Below are the code and all the weights of a small trained network. Each question names an input and a class and asks about switching units off, where a switched-off unit gives its printed mean instead of its output.

import numpy as np


def w(rows, s, z=0):
    codes = np.array(rows[::2]) - 128.0
    scale = np.full(codes.shape[1], s)
    scale[-1] = z or s
    return codes * scale


def f(y):
    return y / 2 * (1 + np.tanh(0.7978845608 * (y + 0.044715 * y**3)))


def log_softmax(a):
    a = a - a.max(-1, keepdims=True)
    return a - np.log(np.exp(a).sum(-1, keepdims=True))


def net(x, mask):
    res = np.array(x, float).reshape(1, 8) / 4 @ E
    y = f(res @ A[0][:, :-1].T + A[0][:, -1])
    res = res + np.where(mask, y, B[0][:, -1]) @ B[0][:, :-1]
    return log_softmax(res[-1] @ U[:, :-1].T + U[:, -1])


A, B = {}, {}
E = w([
[81,104,121,104,127],'x0',
[131,254,80,105,140],'x1',
[124,162,114,125,30],'x2',
[109,127,94,221,78],'x3',
[171,115,32,22,94],'x4',
[120,38,31,217,150],'x5',
[196,77,192,144,150],'x6',
[55,50,202,109,62],'x7',
],0.0078)
A[0] = w([
[147,48,145,241,167,129],'neuron 0',
[22,172,127,152,70,143],'neuron 1',
[50,103,128,129,45,191],'neuron 2',
[175,213,211,123,120,253],'neuron 3',
[156,150,8,143,173,109],'neuron 4',
[151,170,54,102,164,124],'neuron 5',
[137,137,48,73,109,195],'neuron 6',
[121,167,28,75,168,121],'neuron 7',
[130,2,95,130,136,241],'neuron 8',
],0.0087,0.0038)
B[0] = w([
[197,90,167,180,102,255],'neuron 0',
[112,108,40,112,86,197],'neuron 1',
[129,121,97,93,75,222],'neuron 2',
[11,160,137,97,155,245],'neuron 3',
[154,202,106,147,155,206],'neuron 4',
[123,199,120,167,185,190],'neuron 5',
[139,110,114,112,172,205],'neuron 6',
[174,154,97,161,204,205],'neuron 7',
[187,84,155,107,132,253],'neuron 8',
],0.012,0.0077)
U = w([
[197,58,219,230,94,135],'0',
[127,184,128,121,192,127],'1',
[129,63,136,54,78,122],'2',
[162,238,2,197,210,113],'3',
[38,201,163,89,126,243],'4',
[64,135,34,176,4,1],'5',
],0.0083,0.0056)

Each question gives the input, the list of numbers given to net, and the class t.
The units are the neurons (one row each of A and B). Each row of codes is followed by its name. A weight is (code - 128) times the scale printed after its matrix; where a second scale follows, it is the last column's (A, B and U).
mask holds one flag per neuron, in row order. A switched-off neuron (its flag False) gives its mean, the last column of its row in B, instead of its output. The means were averaged over made-up inputs and are rounded, as every weight is.
A unit's drop is (log p(t) with every unit on - log p(t) with that unit switched off) / (log p(t) with every unit on - log p(t) with every unit switched off).
The circuit of an input: a set's keep is (log p(t) with only the set's units on - log p(t) with every unit switched off) / (log p(t) with every unit on - log p(t) with every unit switched off). Starting from all 9 units, units are removed one at a time, each time the one whose removal leaves the highest keep (on an exact tie, the one counted first), for as long as the keep stays at least 0.8.
circuit, biggest first: the units of the circuit, biggest drop first
top k neurons: the k neurons with the biggest drops, biggest first
drop when u is switched off: that unit's drop, to one decimal
input [-4,-5,2,6,2,8,-6,8], class 0: circuit, biggest first : neuron 0
input [-6,-1,-6,7,-4,-3,-4,8], class 5: circuit, biggest first : neuron 1; neuron 2
input [-3,-8,0,1,7,-1,5,-6], class 0: circuit, biggest first : neuron 3; neuron 8
input [-6,2,-8,-1,5,5,2,3], class 0: top 4 neurons : neuron 8; neuron 3; neuron 1; neuron 0
input [3,-4,5,7,-6,1,-2,-7], class 5: top 4 neurons : neuron 1; neuron 8; neuron 7; neuron 6
input [8,4,2,-1,2,-4,-6,5], class 5: top 3 neurons : neuron 1; neuron 2; neuron 8
input [-6,1,2,-4,6,-8,3,-4], class 4: top 2 neurons : neuron 3; neuron 4
input [4,3,-8,3,-7,-4,4,2], class 4: top 2 neurons : neuron 3; neuron 8
input [1,7,-3,4,-8,5,-3,3], class 5: circuit, biggest first : neuron 1; neuron 7
input [8,1,1,7,-4,0,4,-6], class 0: circuit, biggest first : neuron 0; neuron 7
input [1,-4,7,-3,8,-1,-4,0], class 3: top 2 neurons : neuron 7; neuron 6
input [7,-4,-2,7,0,-8,8,-7], class 4: circuit, biggest first : neuron 3; neuron 7
input [0,8,1,1,3,-2,-6,7], class 5: top 3 neurons : neuron 1; neuron 2; neuron 4
input [4,-1,4,-3,-6,1,-8,8], class 5: circuit, biggest first : neuron 1
input [-8,0,5,1,-7,8,-4,-1], class 0: top 2 neurons : neuron 0; neuron 3
input [4,0,7,0,5,8,5,0], class 0: top 2 neurons : neuron 8; neuron 3
input [-1,2,4,-7,-2,0,0,-2], class 4: drop when neuron 3 is switched off : 0.3
input [-6,1,-8,0,-3,-6,3,6], class 4: drop when neuron 3 is switched off : 0.3
input [-7,-7,2,-3,1,-8,2,-2], class 4: drop when neuron 3 is switched off : 0.2
input [-8,-5,7,-1,7,-8,3,-1], class 4: circuit, biggest first : neuron 3
